Below are the code and all the weights of a small trained network. Each question names an input and a target symbol and asks about switching units off, where a switched-off unit gives its printed mean instead of its output.

import numpy as np


def w(rows, s, z=0):
    codes = np.array(rows[::2]) - 128.0
    scale = np.full(codes.shape[1], s)
    scale[-1] = z or s
    return codes * scale


def f(y):
    return y / 2 * (1 + np.tanh(0.7978845608 * (y + 0.044715 * y**3)))


def softmax(a):
    e = np.exp(a - a.max(-1, keepdims=True))
    return e / e.sum(-1, keepdims=True)


def log_softmax(a):
    a = a - a.max(-1, keepdims=True)
    return a - np.log(np.exp(a).sum(-1, keepdims=True))


def net(x, mask):
    ids = ['ΦΨδμξπ'.index(c) for c in x.split()]
    T = len(ids)
    res = E[ids] + P[:T]
    u = 0
    for l in range(3):
        q, k, v = (res @ M[l].T for M in (Q, K, V))
        z = softmax(np.where(np.tri(T) > 0, q @ k.T / 3**0.5, -1e9)) @ v
        res = res + np.where(mask[u], z, O[l][:, -1]) @ O[l][:, :-1]
        u += 1
        y = f(res @ A[l][:, :-1].T + A[l][:, -1])
        res = res + np.where(mask[u : u + 8], y, B[l][:, -1]) @ B[l][:, :-1]
        u += 8
    return log_softmax(res[-1] @ U[:, :-1].T + U[:, -1])


Q, K, V, O, A, B = {}, {}, {}, {}, {}, {}
E = w([
[199,120,61,86,133,71,99,177],'Φ',
[115,154,148,174,93,106,72,215],'Ψ',
[145,73,117,94,33,165,164,118],'δ',
[114,124,124,8,111,110,90,138],'μ',
[159,52,85,113,128,148,111,173],'ξ',
[172,159,106,144,149,200,92,227],'π',
],0.017)
P = w([
[147,138,85,204,112,131,126,50],'0',
[71,98,131,118,71,120,155,167],'1',
[97,111,149,103,57,175,115,151],'2',
[129,118,168,142,163,138,115,98],'3',
[83,90,117,173,165,58,185,142],'4',
[59,100,110,130,43,133,157,181],'5',
[107,127,172,99,74,212,69,117],'6',
[130,113,158,160,195,99,141,99],'7',
[67,76,95,190,137,45,232,192],'8',
[49,103,102,116,4,164,125,172],'9',
[169,131,205,119,137,190,74,88],'10',
[156,105,161,167,219,70,171,110],'11',
[62,130,81,133,99,98,203,202],'12',
[112,140,64,48,118,218,123,140],'13',
],0.011)
Q[0] = w([
[215,67,175,77,59,110,122,252],'0.h1',
[114,151,128,176,128,126,134,62],'0.h1',
[102,172,116,162,153,115,132,43],'0.h1',
],0.033)
K[0] = w([
[99,165,31,196,124,144,76,4],'0.h1',
[128,103,137,117,98,136,139,153],'0.h1',
[156,74,187,88,112,136,155,185],'0.h1',
],0.04)
V[0] = w([
[119,130,177,111,11,222,91,75],'0.h1',
[117,126,99,2,158,165,101,101],'0.h1',
[31,105,165,167,139,25,136,50],'0.h1',
],0.0085)
O[0] = w([
[2,111,106,133,161,170,75,138,204],'0.h1',
[209,44,118,170,131,172,168,165,85],'0.h1',
[125,40,178,209,93,97,127,214,3],'0.h1',
],0.007,0.0081)
A[0] = w([
[139,101,201,199,183,114,124,43,20],'0.n1',
[160,120,56,160,107,87,46,105,123],'0.n2',
[85,73,209,114,91,172,253,8,117],'0.n3',
[142,180,65,187,139,185,152,100,126],'0.n4',
[83,158,181,103,160,178,199,160,86],'0.n5',
[119,124,229,124,149,125,171,119,2],'0.n6',
[119,115,177,46,164,140,178,152,115],'0.n7',
[176,94,177,142,170,117,87,94,116],'0.n8',
],0.0083,0.004)
B[0] = w([
[126,120,106,163,98,100,140,143,103],'0.n1',
[111,119,202,56,137,164,156,157,174],'0.n2',
[80,148,144,162,201,145,121,168,228],'0.n3',
[122,95,124,83,125,89,172,99,255],'0.n4',
[144,107,106,161,124,112,127,106,176],'0.n5',
[178,170,150,162,11,155,132,159,90],'0.n6',
[162,85,138,232,123,150,144,199,190],'0.n7',
[98,118,125,117,138,140,122,141,106],'0.n8',
],0.012,0.0029)
Q[1] = w([
[112,96,75,200,255,3,140,122],'1.h1',
[158,96,233,128,246,142,61,82],'1.h1',
[145,119,160,115,184,151,95,110],'1.h1',
],0.03)
K[1] = w([
[80,130,138,42,43,241,86,185],'1.h1',
[55,146,2,119,84,102,174,192],'1.h1',
[113,128,95,135,82,98,166,163],'1.h1',
],0.029)
V[1] = w([
[142,168,199,101,95,3,109,162],'1.h1',
[64,212,200,184,116,126,163,108],'1.h1',
[177,240,62,95,173,165,136,174],'1.h1',
],0.018)
O[1] = w([
[150,82,139,133,109,4,168,165,3],'1.h1',
[80,23,38,124,131,59,80,70,66],'1.h1',
[104,53,254,140,137,91,83,50,246],'1.h1',
],0.012,0.015)
A[1] = w([
[188,145,108,249,80,146,107,123,3],'1.n1',
[167,118,101,124,134,130,169,159,25],'1.n2',
[121,151,90,145,117,167,116,133,107],'1.n3',
[161,116,117,167,100,73,153,60,52],'1.n4',
[125,171,153,143,135,74,161,105,130],'1.n5',
[140,130,101,155,115,93,145,118,106],'1.n6',
[148,121,83,116,115,174,204,62,163],'1.n7',
[98,132,84,108,124,170,84,108,104],'1.n8',
],0.014,0.0041)
B[1] = w([
[167,82,95,196,156,174,134,68,147],'1.n1',
[44,66,146,158,96,169,124,119,140],'1.n2',
[95,42,147,19,161,83,161,160,228],'1.n3',
[173,173,220,157,226,170,68,191,155],'1.n4',
[122,84,87,111,99,164,165,88,152],'1.n5',
[148,187,126,109,83,149,144,140,142],'1.n6',
[254,149,110,84,137,107,86,123,177],'1.n7',
[146,197,147,208,182,110,168,87,252],'1.n8',
],0.01,0.023)
Q[2] = w([
[117,99,4,160,74,133,127,107],'2.h1',
[121,109,47,122,70,136,123,193],'2.h1',
[179,157,156,134,186,112,116,117],'2.h1',
],0.014)
K[2] = w([
[69,103,62,219,61,102,137,163],'2.h1',
[98,118,94,156,142,73,90,249],'2.h1',
[158,91,130,101,142,177,191,70],'2.h1',
],0.013)
V[2] = w([
[140,91,134,126,102,132,94,139],'2.h1',
[122,105,82,84,94,150,11,150],'2.h1',
[99,55,70,174,121,119,140,148],'2.h1',
],0.012)
O[2] = w([
[165,84,149,68,159,154,169,152,99],'2.h1',
[17,62,154,126,207,161,254,153,80],'2.h1',
[194,227,220,101,248,98,145,125,3],'2.h1',
],0.0057,0.057)
A[2] = w([
[112,133,213,121,115,226,187,147,81],'2.n1',
[167,201,211,138,126,176,82,87,93],'2.n2',
[186,153,35,202,66,6,228,210,85],'2.n3',
[158,192,166,98,162,220,182,208,4],'2.n4',
[135,166,103,62,226,166,225,124,127],'2.n5',
[96,77,139,123,102,59,211,120,148],'2.n6',
[107,171,145,61,125,254,126,145,72],'2.n7',
[155,140,13,144,54,128,148,206,84],'2.n8',
],0.0074,0.0042)
B[2] = w([
[240,149,137,106,108,104,99,171,237],'2.n1',
[109,158,180,111,211,106,205,118,247],'2.n2',
[54,2,88,116,99,143,133,109,147],'2.n3',
[74,91,129,134,69,105,110,96,175],'2.n4',
[100,215,128,188,184,111,138,172,157],'2.n5',
[189,75,133,109,98,126,75,120,153],'2.n6',
[96,110,160,134,196,111,106,159,252],'2.n7',
[124,183,102,138,158,86,231,124,229],'2.n8',
],0.0098,0.018)
U = w([
[193,135,206,151,98,50,150,94,3],'Φ',
[114,79,178,134,185,1,111,127,78],'Ψ',
[111,152,139,124,164,86,117,71,140],'δ',
[139,153,179,89,163,165,143,154,245],'μ',
[104,97,120,64,112,161,129,127,148],'ξ',
[115,115,202,92,160,143,73,69,156],'π',
],0.0043,0.0032)

Each question gives the input, a string of symbols that net reads in full, and the target symbol t.
The units are the heads (3 rows each of Q, K, V and O) and the neurons (one row each of A and B). Each row of codes is followed by its name. A weight is (code - 128) times the scale printed after its matrix; where a second scale follows, it is the last column's (O, A, B and U).
mask holds one flag per unit, layer by layer, with each layer's heads first. A switched-off unit (its flag False) gives its mean, the last column of its rows in O or B, instead of its output. The means were averaged over made-up inputs and are rounded, as every weight is.
A unit's drop is (log p(t) with every unit on - log p(t) with that unit switched off) / (log p(t) with every unit on - log p(t) with every unit switched off).
The circuit of an input: a set's keep is (log p(t) with only the set's units on - log p(t) with every unit switched off) / (log p(t) with every unit on - log p(t) with every unit switched off). Starting from the 12 units with the biggest drops (on a tie, the unit counted first), units are removed one at a time, each time the one whose removal leaves the highest keep (on an exact tie, the one counted first), for as long as the keep stays at least 0.8.
units of the circuit, in order: the units of the circuit, biggest drop first
unit that matters most: the unit with the biggest drop
top k neurons: the k neurons with the biggest drops, biggest first
top k neurons in layer l: the k neurons of layer l with the biggest drops, biggest first
input δ π π, target δ: top 2 neurons -> 1.n8, 0.n3
input π π Ψ ξ Φ δ π Φ δ, target π: units of the circuit, in order -> 1.h1, 0.n3
input Φ π μ π ξ μ, target Φ: units of the circuit, in order -> 0.h1, 1.h1
input δ μ π δ δ Φ ξ π δ Ψ ξ Φ π μ, target Φ: top 2 neurons in layer 2 -> 2.n8, 2.n7
input π δ π π δ, target π: units of the circuit, in order -> 1.h1
input δ Ψ μ μ μ π δ ξ ξ μ π Ψ, target ξ: units of the circuit, in order -> 1.h1, 0.h1, 2.n2
input ξ π δ ξ ξ ξ ξ Ψ δ μ π, target ξ: units of the circuit, in order -> 1.h1, 2.h1
input π μ π Ψ ξ π ξ π δ μ Ψ ξ, target ξ: units of the circuit, in order -> 1.n8, 2.n2
input ξ ξ ξ Ψ, target ξ: units of the circuit, in order -> 1.h1, 2.h1, 1.n7
input δ π μ π δ, target ξ: top 2 neurons in layer 2 -> 2.n3, 2.n2
input Φ ξ Φ μ δ ξ μ μ δ, target ξ: top 2 neurons in layer 0 -> 0.n3, 0.n7
input Φ Ψ ξ μ π π ξ δ δ ξ ξ, target δ: top 2 neurons in layer 0 -> 0.n3, 0.n2
input μ μ Ψ ξ, target ξ: top 2 neurons in layer 2 -> 2.n4, 2.n2
input Ψ π ξ Φ μ δ π, target ξ: top 2 neurons in layer 2 -> 2.n3, 2.n7
input μ π δ π δ Ψ ξ δ, target μ: top 2 neurons in layer 1 -> 1.n8, 1.n2
input δ δ ξ δ Ψ, target μ: top 2 neurons in layer 1 -> 1.n3, 1.n7
input δ π Φ, target δ: unit that matters most -> 1.n8
input μ μ ξ Ψ π ξ π π π π Φ π Ψ, target μ: units of the circuit, in order -> 0.h1, 1.h1
input δ π Φ δ Ψ ξ ξ Φ δ π δ, target δ: units of the circuit, in order -> 1.n8, 1.h1, 0.n3
input Φ δ π Φ μ ξ δ μ μ δ μ μ π, target Φ: units of the circuit, in order -> 1.h1, 0.h1
input Ψ π π μ ξ Ψ μ, target μ: unit that matters most -> 2.h1
input π Φ μ ξ δ π Φ, target δ: top 3 neurons -> 0.n3, 1.n8, 1.n3
input δ π δ ξ Φ Φ ξ μ μ ξ π π μ μ, target δ: top 3 neurons -> 1.n8, 2.n2, 0.n3
input ξ Ψ ξ δ, target Ψ: top 2 neurons in layer 0 -> 0.n3, 0.n4
